Each row of numbers stands for one object and depends on some of the facts below. Use the named rows to name the rest.

Known rows:
[ 0.02 -0.46  0.54  2.14  0.67  0.47 -2.70 -0.12  0.05  0.99 -0.64 -0.18
  0.98  0.54 -2.01  0.62 -1.95 -1.90 -0.24 -2.68 -1.35 -0.02  0.22 -0.38
 -0.92 -1.09  0.31  2.61  0.20] -> vereral
[ 1.00 -0.04  2.15  0.77  0.77 -2.10  1.11  0.11  1.49  0.74  0.19 -1.06
 -0.95  0.03  1.04  0.25  0.60  1.80 -1.43 -0.27 -0.21 -0.54 -3.68  0.53
  1.16 -0.50  0.89 -2.09  1.29] -> magas
[ 1.04  0.16  2.59  0.84  0.94 -2.61  1.16  0.14  1.32  1.43  0.00 -0.85
 -0.88 -0.02  0.86  0.27  0.09  1.78 -1.15  0.16 -0.65 -0.30 -3.38  0.47
  0.66 -0.49  0.68 -1.80  1.22] -> kistol
[ 0.89 -2.74  2.68  2.80  0.79 -2.88 -0.47 -0.22  0.47  1.85 -1.41  0.68
 -1.53 -0.79 -0.01  0.27 -0.78  1.13 -0.49 -2.86 -1.37 -1.75 -2.13 -0.78
 -0.75  0.12  0.15  0.10  0.97] -> pludur
[-0.45  1.56 -0.14 -0.71  0.56 -0.04  0.80 -0.54 -0.14 -0.23  0.98 -2.15
  1.26  1.59 -1.87 -0.98 -1.48  0.45 -0.41  1.61  0.74  0.77 -1.04  1.19
 -0.67 -0.91  0.75 -0.23 -0.21] -> flatrim
[-0.18  2.20 -0.50  0.11  0.10  0.35 -0.01  0.26  0.18  0.67  1.37 -1.54
  1.20  0.81 -0.59  0.67 -1.67 -0.76 -1.32  1.02  0.18  1.43 -1.60  1.18
 -0.30 -1.19  0.81 -0.11  0.21] -> filus
[-0.95 -3.17 -1.28  2.00 -0.19 -0.85 -0.06 -0.89 -2.21  0.59 -0.44  0.08
 -0.12 -0.09 -2.44 -0.93 -3.50  0.16 -0.10 -1.70  0.36 -1.06  0.13 -0.55
 -3.70  0.36  0.10  1.57 -1.02] -> siflafer
[-0.21 -0.76  0.04  1.87  0.37  0.45 -2.32  0.28  0.02  0.82 -0.39  0.16
  0.44  0.36 -1.73  0.90 -2.36 -1.62 -0.19 -2.54 -0.91 -0.15  0.24 -0.75
 -1.37 -1.25  0.39  2.05 -0.08] -> desas
[ 0.00  0.34  0.98  1.90  0.27  1.78 -3.79 -0.36  1.34 -0.07 -0.53 -0.10
  0.79  1.36 -2.23  1.03 -1.08 -1.96  0.17 -4.33 -0.34 -1.21  0.51  0.07
 -0.23 -1.05  0.02  2.18  0.63] -> toklek
[-0.17  2.22 -0.57  0.10  0.08  0.37 -0.08  0.25  0.12  0.68  1.27 -1.51
  1.21  0.84 -0.60  0.63 -1.66 -0.79 -1.36  1.03  0.18  1.44 -1.56  1.14
 -0.26 -1.13  0.83 -0.20  0.19] -> ronetrok
[-0.19  2.19 -0.54  0.11  0.04  0.28 -0.01  0.24  0.09  0.78  1.32 -1.54
  1.19  0.81 -0.58  0.65 -1.65 -0.75 -1.41  1.06  0.19  1.43 -1.62  1.10
 -0.27 -1.14  0.81 -0.18  0.18] -> druno
[-1.23 -4.29 -2.08  2.23 -0.51 -1.25  0.41 -0.59 -2.94  0.56 -0.43  0.61
 -0.63 -0.71 -2.21 -0.83 -4.20  0.40 -0.32 -1.63  0.57 -1.16  0.05 -1.15
 -4.53  0.39  0.17  1.36 -1.43] -> klibon
[-0.18  2.47 -0.43  0.15  0.09  0.24 -0.17  0.00  0.08  0.70  1.28 -1.64
  1.25  0.85 -0.70  0.57 -1.62 -0.75 -1.50  1.03  0.15  1.43 -1.69  1.29
 -0.39 -0.89  0.71 -0.20  0.38] -> romal
[ 0.94  3.82  2.06  0.57  1.12 -2.26  0.15 -0.14 -0.11 -0.86 -0.30 -1.42
 -1.47  0.62  0.24  0.31  0.99  1.99 -1.67  1.07 -1.71 -1.50 -4.43 -0.15
 -1.27 -0.02 -0.23 -2.82  3.40] -> vonor
[-0.48  0.28 -1.32  1.94  0.55  0.94  0.21  0.12  0.12 -1.54  1.28 -2.80
  1.33  1.04 -0.52 -0.62 -1.05 -0.01 -1.47  1.33  0.90  0.10 -0.89  1.26
  0.25 -1.20  1.21 -0.39  0.17] -> doror
[ 0.96  1.62  2.32  2.69  1.27 -2.46  1.59  0.57  1.45  0.91 -0.35 -1.07
 -1.33  0.27  1.71  1.06  0.46  0.43 -0.71  0.11  0.34 -0.16 -2.96  0.67
  1.03  0.33  1.78 -1.99  1.63] -> klidun
[-0.25  3.09 -1.06  1.96  0.69  0.34  0.37  1.05  0.19  0.01  0.83 -1.61
  0.62  0.88  0.21  1.42 -1.53 -2.01 -0.84  1.06  0.88  1.77 -1.19  0.80
 -0.01 -0.65  2.14 -0.21  0.35] -> ziflam
[ 0.40 -1.97  1.80  1.95  3.26 -0.48 -2.84 -0.63 -0.20  0.33 -2.35 -1.71
  2.34  1.26 -4.01 -1.99 -0.87 -1.62  0.76 -1.70 -3.79  1.10  0.96 -1.49
  0.49 -2.06  1.16  5.14 -0.25] -> tretru

How the objects are related:
[druka,boma,garos,rezus,vover,klidun,filipek,miterus,kistol,dedil,lozul,grobitron,toske,pleklil,trugrazor,magas,sobritru,klidrestal,klesir,tristobrer,klurom,saflak,tuda,fodekur,skabrin,tosor,gupar,telak,kledim,klutrek,reme,vonor,trudri,votru,maflak,pitral,rifeklal,geru,stastuk,britol,dresum,pludur,papinu,flonu,gegraman,ponor,tofebol,britro,gosas,skofero,diger,troma,tidem,klibo,grizoflas,raflal,pekluskem] τ 4
[flostil,gotol,drolam,bitu,ginur,skiklek,tretru,flogri,libos,fomek,mogrom,vodalir,kadiven,geskun,niredris,naskan,druno,keze,skiflinik,mubiskon,klibon,flatrim,vazeplak,nugrura,mogo,rolidres,maklen,gisin,toklek,nefe,tipin,klagri,fetufem,sado,bezoge,britor,ziflam,klapun,mugrom,bakis,stakiga,trimem,gatoplir,bibek,lovam,siflafer,bisto,grolur,drovuva,sketro,ronetrok,skanil,brezur,drafir,popla,girur,femedem,robol,koner,sugrogol,gritom,lodal,plufan,fami,sutrik,vereral,kaneke,lufave,troklum,brinal,dregun,suste,kisir,brogre,doror,falur,pladam,vigek,treku,nubo,drazugras,vami,futrun,klagi,bosti,pigrani,gugan,lodim,filus,plobro,fluni,klumubre,desas,trodro,tupla,rodran,dabri,romal,fufim,kleso,bulok,vitrel,flustel,staklazul,raflen] τ 625
[boma,tretru,libos,filipek,fomek,kadiven,druno,dedil,magas,tipin,fetufem,ziflam,mugrom,bakis,trimem,saflak,siflafer,grolur,fodekur,skabrin,femedem,robol,gupar,vereral,doror,falur,pladam,vigek,treku,nubo,stastuk,lodim,pludur,flonu,skofero,troma,fufim,kleso,vitrel,staklazul] ξ plobro
[gotol,skiflinik,fetufem,grolur,bosti,flustel,raflen] ξ kledim
[gotol,fomek,kistol,magas,sketro,fodekur,femedem,gritom,troklum,vigek,nubo,papinu,trodro] ξ troma
[gotol,mogrom,sado,vami,ponor,fufim,kleso] ξ fetufem
[gotol,geskun,trugrazor,klurom,filus,flonu,ponor,skofero,pekluskem] ξ tipin
[rezus,bitu,kadiven,robol,treku,klagi,lodim,staklazul] ξ gritom
[vover,grobitron,klagri,robol] ξ druno
[vover,kadiven,skabrin] ξ robol
[klidun,ginur] ξ grobitron
[skiklek] ξ klagi
[libos,stakiga,koner] ξ maklen
[filipek,drovuva] ξ tretru
[fomek,klurom] ξ femedem
[fomek,siflafer] ξ skiflinik
[mogrom] ξ skabrin
[vodalir,klagri,klapun,stakiga,saflak,kledim,filus,vitrel] ξ pleklil
[kadiven] ξ kistol
[niredris,fodekur,rifeklal,tidem,kleso] ξ klidrestal
[skiflinik,popla,skofero] ξ vami
[klibon,votru] ξ fodekur
[vazeplak] ξ falur
[vazeplak] ξ fami
[kistol] ξ trodro
[kistol,sobritru,klagi] ξ gupar
[dedil] ξ trimem
[nugrura,klagri,sado,reme] ξ pladam
[mogo,gisin,lufave] ξ gegraman
[maklen,ronetrok] ξ troklum
[gisin] ξ pitral
[gisin] ξ vonor
[lozul,reme] ξ dregun
[grobitron,magas,sutrik,dregun,ponor,gosas] ξ vereral
[mugrom] ξ fluni
[bakis,flustel] ξ fomek
[tristobrer] ξ siflafer
[tristobrer,siflafer] ξ filus
[klurom] ξ nefe
[siflafer,tosor,desas] ξ rifeklal
[bisto] ξ plufan
[sketro] ξ boma
[skanil] ξ tuda
[drafir,klutrek,brogre,fufim,raflen] ξ magas
[popla] ξ flonu
[girur] ξ trugrazor
[klutrek,gugan,pekluskem] ξ ronetrok
[dregun] ξ tidem
[dregun] ξ pludur
[reme] ξ sutrik
[votru,vami] ξ saflak
[treku,vitrel] ξ doror
[nubo,pekluskem] ξ sado
[futrun] ξ skofero
[britol] ξ britro
[bosti] ξ klidun
[bosti] ξ kleso
[gugan] ξ brogre
[trodro] ξ drovuva
[tupla] ξ klagri
[skofero] ξ bitu
[klibo] ξ gosas
[grizoflas] ξ tupla
druka θ [flustel]
flostil θ [klurom,brezur]
boma θ [kaneke]
rezus θ [niredris,grobitron]
bitu θ [femedem,kistol]
tretru θ [grobitron]
libos θ [bisto]
vodalir θ [klumubre,falur]
niredris θ [ponor]
keze θ [lovam,ponor,grobitron]
skiflinik θ [tretru,libos]
miterus θ [ponor,kaneke]
klibon θ [klumubre,geskun,nubo,dregun]
nugrura θ [boma,nubo,trudri]
toklek θ [pleklil,ponor]
toske θ [keze,brezur]
pleklil θ [bisto,girur]
klesir θ [lovam,kistol]
bezoge θ [stakiga,boma,suste]
britor θ [nefe]
stakiga θ [sugrogol,miterus]
gatoplir θ [dresum]
klurom θ [kaneke,dresum]
bibek θ [grobitron]
siflafer θ [nubo]
bisto θ [trimem]
tuda θ [desas,keze]
sketro θ [grobitron]
skanil θ [tuda]
brezur θ [niredris]
skabrin θ [niredris,kaneke,brezur]
girur θ [kaneke]
femedem θ [nubo,mogo]
sugrogol θ [lovam,grobitron,kaneke]
lodal θ [flogri]
gupar θ [tuda,boma,ponor,flustel]
telak θ [skabrin,kaneke,toklek]
kledim θ [garos,britor]
fami θ [raflal,gatoplir]
vereral θ [niredris,brinal]
brinal θ [kaneke,falur,sugrogol]
dregun θ [rodran,trudri,lodal]
suste θ [ponor,kaneke]
trudri θ [garos,boma,suste,kaneke]
kisir θ [trimem]
falur θ [girur]
treku θ [skiklek,pigrani]
nubo θ [sugrogol]
drazugras θ [stakiga,niredris,girur]
klagi θ [boma]
lodim θ [klibon,vodalir]
dresum θ [klumubre]
pludur θ [kistol,lodal]
plobro θ [nubo,sugrogol]
klumubre θ [garos,nubo,trudri,suste]
ponor θ [kaneke]
desas θ [skabrin]
tofebol θ [nefe,fomek,raflal,mogo,keze]
tupla θ [gatoplir]
dabri θ [pigrani]
klibo θ [femedem,pigrani]
kleso θ [bezoge]
raflal θ [klumubre,pigrani]
staklazul θ [garos,dresum]
pekluskem θ [ponor]
φ 88 <- druka,tretru,geskun,klibon,flatrim,klidrestal,klapun,bakis,lovam,siflafer,sketro,brezur,drafir,popla,girur,sugrogol,fami,reme,brogre,falur,rifeklal,geru,britol,klagi,papinu,tupla,diger,troma,tidem,flustel
φ 544 <- flostil,garos,drolam,ginur,skiklek,fomek,vodalir,niredris,druno,vazeplak,kistol,nugrura,rolidres,maklen,gisin,lozul,grobitron,nefe,toske,klagri,fetufem,britor,tristobrer,stakiga,gatoplir,grolur,tuda,ronetrok,fodekur,skabrin,koner,gupar,sutrik,vereral,lufave,troklum,vonor,trudri,votru,vigek,drazugras,vami,futrun,bosti,pigrani,filus,dresum,pludur,plobro,fluni,klumubre,desas,tofebol,britro,gosas,skofero,romal,bulok,pekluskem
φ 809 <- boma,rezus,flogri,mogrom,mogo,tipin,klurom,gritom,telak,kaneke,klutrek,brinal,doror,pladam,pitral,stastuk,gegraman,trodro,rodran,staklazul
φ 869 <- gotol,bitu,vover,kadiven,naskan,keze,miterus,dedil,toklek,pleklil,trugrazor,magas,sobritru,klesir,bezoge,mugrom,trimem,bibek,saflak,bisto,drovuva,robol,plufan,kledim,suste,maflak,kisir,treku,nubo,gugan,lodim,dabri,klibo,kleso,vitrel
φ 923 <- klidun,libos,filipek,skiflinik,mubiskon,sado,ziflam,skanil,femedem,lodal,tosor,dregun,flonu,ponor,fufim,grizoflas,raflal,raflen

Which object is each row?
No name comes twice in this set of rows, the named rows included.
[ 0.95 -3.04  2.73  3.19  0.67 -2.20 -1.22 -0.70  0.77  1.34 -1.53  0.53
 -1.45 -0.60 -0.20  0.29 -0.16  0.87 -0.56 -4.13 -1.09 -2.49 -2.11 -0.54
 -0.44  0.48  0.02  0.33  1.28] -> pleklil
[ 0.41  0.76  2.54  1.53  1.47  1.91 -4.84  0.38  2.53  0.30 -1.26  0.11
  1.07  2.03 -2.77  1.21 -0.84 -2.58  1.47 -4.64 -1.80 -0.80  1.67 -0.84
  0.75 -2.55  0.24  3.40  0.55] -> niredris
[ 0.42 -3.37  0.89  5.96  0.44 -3.86  0.64 -0.26 -1.34  1.74 -1.93  1.10
 -2.47 -1.89  0.93  0.85 -1.79  0.16 -0.87 -3.04 -0.25 -1.96 -2.13 -0.90
 -2.56  2.34  1.00  0.00  1.05] -> raflal
[-0.27  0.32 -0.76  4.13  0.78 -0.03 -1.63  0.45 -0.67  0.36 -0.84 -0.17
  0.23  0.20 -0.94  1.36 -2.27 -2.85 -0.21 -2.09 -0.30  0.43  0.13 -0.43
 -1.42  0.09  1.61  2.05  0.32] -> skanil
[-0.39 -1.89 -1.32  2.25 -0.01  0.23 -1.50  0.15 -0.99  0.38 -0.09 -0.05
  0.30 -0.38 -1.28  0.54 -2.49 -1.35 -1.18 -2.26 -0.50  0.01 -0.69 -0.76
 -1.66 -0.71  0.71  1.66 -0.31] -> treku
[-0.52 -1.92 -1.45  2.29 -0.21  0.20 -1.45  0.14 -1.12  0.45 -0.10  0.11
  0.22 -0.44 -1.22  0.59 -2.67 -1.29 -1.08 -2.41 -0.31 -0.23 -0.71 -0.76
 -1.87 -0.56  0.59  1.56 -0.39] -> lodim
[-0.33 -1.25 -0.95  2.22 -0.22  0.52 -1.78 -0.25 -0.80  0.53 -0.08 -0.17
  0.45 -0.09 -1.40  0.64 -2.29 -1.42 -1.01 -2.59 -0.29 -0.40 -0.58 -0.15
 -1.56 -0.37  0.37  1.68 -0.04] -> kleso
[ 0.99  0.17  2.23  0.88  0.75 -2.17  0.94 -0.10  1.44  0.65  0.15 -1.14
 -0.85  0.04  0.91  0.23  0.68  1.81 -1.57 -0.22 -0.24 -0.58 -3.76  0.66
  1.07 -0.26  0.80 -2.11  1.48] -> maflak
[ 1.03 -2.68  2.61  2.86  1.07 -2.39 -0.99 -0.43  0.73  1.05 -1.54  0.24
 -1.19 -0.62 -0.17  0.08  0.04  0.94 -0.78 -3.33 -1.53 -1.78 -2.43 -0.71
  0.01  0.14  0.40  0.28  1.29] -> klesir
[-0.13  2.27 -0.50  0.48  0.05  0.08 -0.08 -0.23 -0.22  1.07  1.23 -1.78
  1.50  0.74 -0.73  0.41 -1.55 -0.88 -1.63  0.95 -0.03  1.45 -1.75  1.66
 -0.43 -0.58  0.58  0.15  0.38] -> nefe
[-0.96 -3.51 -2.01  3.95 -0.23  0.61 -0.95  0.06 -1.15 -1.24  0.11 -0.52
 -0.08 -0.14 -1.09 -0.24 -2.84 -0.32 -0.82 -1.96  0.89 -1.86  0.49 -0.44
 -2.30 -0.39  0.54  0.89 -0.43] -> staklazul
[-0.27  1.55 -1.03  0.67 -0.08 -0.25  0.11 -0.05 -0.75  0.89  1.15 -1.47
  1.15  0.27 -0.71  0.44 -2.00 -0.74 -1.79  1.04 -0.04  1.45 -1.84  1.04
 -1.02 -0.53  0.68  0.03  0.19] -> pigrani

Now the same objects, written a new way:
Some objects and their rows:
[ 1.55  5.45  0.25 -1.31 -1.22 -2.41  0.24 -1.06 -1.38 -0.77  3.08 -2.12
  1.28] -> fomek
[ 0.37  1.61  1.47 -1.52 -0.81 -1.68  0.12 -1.00  0.38 -0.20 -0.16  1.32
  0.41] -> rezus
[ 0.84  2.38 -0.32 -2.31 -1.00 -2.57  0.05 -1.06  0.01  0.87  0.94 -0.82
  0.85] -> sobritru
[ 0.99  4.03  0.62 -1.35 -0.69 -0.82 -0.12 -1.00 -0.62 -0.53  2.35 -0.03
  1.73] -> grolur
[ 0.69  2.86  0.71 -1.83 -1.12 -2.88  0.31 -1.23 -0.48 -0.50  0.31 -0.19
  0.14] -> klutrek
[ 0.94  3.89  0.84 -1.09 -0.56 -0.70  0.05 -1.03 -0.73 -0.11  2.36  0.45
  1.71] -> stakiga
[ 1.72  4.21  0.29 -1.65  0.11 -0.36 -0.20 -1.40  0.23  0.65  1.82 -0.74
  2.96] -> klapun
[ 2.21  3.54  0.36 -1.84  0.63 -0.36 -0.11  0.14 -0.38  0.47  1.01 -0.18
  3.65] -> tretru
[ 0.70  2.99  0.59 -1.27 -0.78  0.29 -0.45 -1.15  0.50  0.62  2.94  0.42
  1.85] -> lodim
[ 1.62  2.87  1.34 -1.67 -1.27 -2.73  0.58 -1.19 -0.18 -0.48  0.10 -0.33
  0.12] -> flonu
[ 1.77  4.46  1.46 -1.21 -1.44 -0.76 -0.05 -1.37 -0.02 -1.45  2.34 -0.65
  1.01] -> femedem
[ 1.10  4.01  1.32 -0.90 -0.95 -1.05  0.06 -0.65 -0.66 -1.06  2.34  0.01
  1.32] -> gritom
[ 1.23  3.96  0.99 -1.08 -0.78 -0.90  0.01 -0.66 -0.42 -0.53  2.42 -0.29
  1.67] -> troklum
[ 1.02  2.66  0.86 -1.69 -1.08 -2.92  0.35 -0.86 -0.01  0.03  0.48 -0.71
  0.46] -> gosas
[ 1.98  4.08  0.84 -1.26 -0.05 -0.49 -0.07 -0.98  0.47  0.68  1.96 -1.04
  2.90] -> flatrim
[ 0.98  2.83  1.87 -0.67 -0.60  0.14 -0.15 -0.48  0.46 -0.17  2.11  1.06
  1.83] -> drazugras
[ 1.76  5.23  0.86 -0.81 -1.38 -2.48  0.43 -0.65 -1.00 -0.64  3.23 -2.22
  1.25] -> nefe
[ 2.35  1.72 -1.32 -3.67  1.11  0.05 -0.96  3.41 -2.03 -1.51 -0.33  1.17
  4.47] -> kisir

Rows to name:
No name comes twice in this set of rows, the named rows included.
[ 1.88  4.15  1.59 -1.02 -1.01 -0.78  0.24 -0.91 -0.56 -1.05  2.05  0.09
  1.27] -> mubiskon
[ 1.33  2.79  1.17 -1.68 -0.97 -2.54  0.67 -1.53 -0.48 -0.11 -0.01  0.39
  0.17] -> ponor
[ 0.40  1.54  1.38 -1.50 -0.75 -1.56  0.07 -1.22  0.83  0.45  0.07  1.05
  0.61] -> pekluskem
[ 1.37  4.77  1.09 -0.71 -0.94 -2.06  0.55 -0.65 -1.70 -0.66  2.70 -0.50
  1.20] -> kaneke
[ 1.81  4.15  1.50 -1.09 -0.96 -0.74  0.21 -0.97 -0.59 -1.04  2.03  0.14
  1.34] -> sado
[ 0.94  3.71  0.04 -1.52 -0.88 -0.60 -0.25 -1.10 -0.24  0.51  3.12 -0.46
  1.83] -> nubo
[ 2.28  3.56  0.00 -2.60  0.32 -0.65 -0.03  0.85 -2.49 -1.84  0.15  1.29
  2.76] -> libos
[ 1.12  2.35  1.72 -0.88 -1.11 -2.95  0.69 -0.54  0.27  0.60  0.70 -0.42
  0.39] -> tuda
[ 0.88  2.82  1.99 -0.57 -0.70  0.30 -0.22 -0.67  0.77 -0.19  2.21  0.99
  1.71] -> flostil
[ 1.23  3.67  0.51 -1.51 -1.32 -4.05  0.74 -1.19 -0.75  0.27  1.04 -1.79
  0.18] -> garos
[ 1.22  3.53  0.58 -1.07 -0.88 -0.75 -0.02 -0.55 -0.17  0.69  3.17 -0.47
  1.85] -> suste
[ 1.77  4.03  0.28 -1.59  0.34 -0.36 -0.04 -1.13 -0.17  0.87  1.61 -0.25
  3.15] -> girur
[ 1.57  3.03  1.33 -1.97 -1.77 -2.55  0.11 -1.50  0.79 -1.21  0.34 -1.29
 -0.17] -> raflal

Now the same objects, written a new way:
Some rows with their names:
[-0.77 -1.87 -2.16  0.96  1.18 -1.04 -0.04 -0.43 -2.81  0.49 -0.75 -1.08
  0.30] -> fodekur
[-0.41 -2.21 -2.00  0.98  0.77 -0.51 -0.19 -0.24 -1.49  1.47 -0.47 -1.17
  0.26] -> papinu
[ 0.67 -1.42  1.59  0.23  1.46 -1.61 -0.61  0.16 -1.39 -0.96  0.86 -0.68
  0.33] -> klesir
[-0.22 -1.94  1.96  0.69  1.36  0.87 -2.26  0.20 -0.35 -1.63 -2.24 -0.53
  0.85] -> pleklil
[-0.37 -0.96 -0.60  1.10  0.07 -0.40  0.00 -1.11 -0.27  0.69 -0.30  0.56
  0.16] -> ronetrok
[ 0.17  0.92 -2.61  1.02  0.23 -0.71  1.07 -1.42 -1.78 -0.85 -1.42  0.20
 -0.03] -> falur
[ 0.99 -0.14 -2.52  0.16 -0.31 -1.71 -1.92 -1.10 -0.24 -0.39  1.05  0.57
  0.26] -> flostil
[-0.81 -1.14 -0.74  1.62  0.77  2.93 -0.66 -1.23  1.94 -2.86 -8.16  0.37
  2.07] -> trimem
[ 0.33  0.57 -1.33  0.97  0.55 -0.09 -0.38 -1.08  0.32  0.61 -0.40  0.49
 -0.10] -> flatrim
[ 0.77  0.22  2.39  0.70  0.92 -3.18  5.14 -1.02 -2.12 -0.13  2.63  0.48
 -0.24] -> treku
[-0.13 -0.33 -1.06  1.17 -0.15  0.05  0.24 -1.06 -0.24  0.56 -0.35  0.44
 -0.05] -> brogre
[ 0.19 -0.28  1.71  0.95  0.50 -0.72  2.17 -0.98 -0.97 -1.48 -0.79  0.60
  0.44] -> vitrel
[-0.63 -0.56 -1.90  1.13 -0.25 -0.20 -0.67 -1.20 -0.91  0.98 -0.54  0.49
 -0.48] -> raflen
[-0.04  0.14 -0.88  1.12 -0.06  0.06  0.18 -1.08 -0.28  0.38 -0.43  0.48
 -0.10] -> popla
[ 1.77  1.21 -0.54  1.00  0.00  0.79  1.10 -0.68  1.24 -0.38 -0.33  0.23
  0.17] -> brinal
[ 0.75 -0.24  1.86  0.68  0.81 -0.67  1.00 -0.78  0.99 -0.52 -0.41  0.70
  0.66] -> keze
[-0.64 -0.13 -1.11  1.13  0.10 -0.70  0.74 -1.32 -2.08 -0.52 -0.84  0.46
 -0.07] -> fetufem
[-0.55  0.01 -0.22  1.55  0.31  0.72  0.78 -1.10 -0.15  0.76 -1.27  0.50
 -0.14] -> flustel

Rows to name:
No name comes twice in this set of rows, the named rows included.
[ 0.33 -1.74  2.42  0.34  1.13 -2.18  1.05  0.16 -2.68 -0.47  2.25 -0.69
  0.00] -> klibo
[-0.57  0.10 -2.53  1.08  0.04 -0.59  0.21 -1.48 -1.65  0.30 -0.94  0.35
 -0.53] -> fufim
[-0.65 -2.20  2.96  0.82  1.10 -0.17  0.18  0.20 -1.93 -0.84 -0.31 -0.58
  0.33] -> trugrazor
[ 1.17  0.74  0.03  1.22 -0.35  0.90  1.91 -0.70  0.43 -0.32 -0.32  0.28
  0.03] -> mogrom
[-0.42 -0.16 -3.05  1.24  0.32 -1.68  2.33 -1.62 -1.80  1.67 -0.41  0.07
 -0.46] -> femedem
[-1.66 -1.79  0.06  1.36  1.49  0.92 -1.44 -0.16 -1.88  0.43 -1.83 -0.69
  0.05] -> grobitron
[-0.22 -2.22  2.69  0.39  0.49 -1.18 -0.09  0.33 -2.94 -1.35  1.37 -0.49
 -0.01] -> kledim
[-0.51  0.13 -1.59  1.09  0.27 -0.75  0.75 -1.36 -1.70 -0.41 -0.70  0.47
  0.02] -> grolur
[-1.73 -1.75  0.62  1.85  2.25  0.20  1.55 -0.33 -1.76  2.45 -1.01 -0.95
  0.01] -> kistol
[-0.12 -0.54 -2.58  1.11  0.20 -1.20  1.44 -1.43 -1.07  0.36 -0.87  0.17
  0.41] -> vigek
[-0.41  0.74 -3.35  1.08  0.24 -1.04  0.56 -1.62 -2.09  0.03 -1.22  0.21
 -0.49] -> ziflam
[ 1.75 -0.98  0.01 -0.08 -0.36 -1.70 -1.18 -0.72  0.92 -1.83  0.20  0.62
  1.05] -> bibek
[ 1.36 -0.22 -1.05  1.25 -0.58  0.48  2.82 -0.76  1.29  0.75 -0.44 -0.02
  0.61] -> trodro

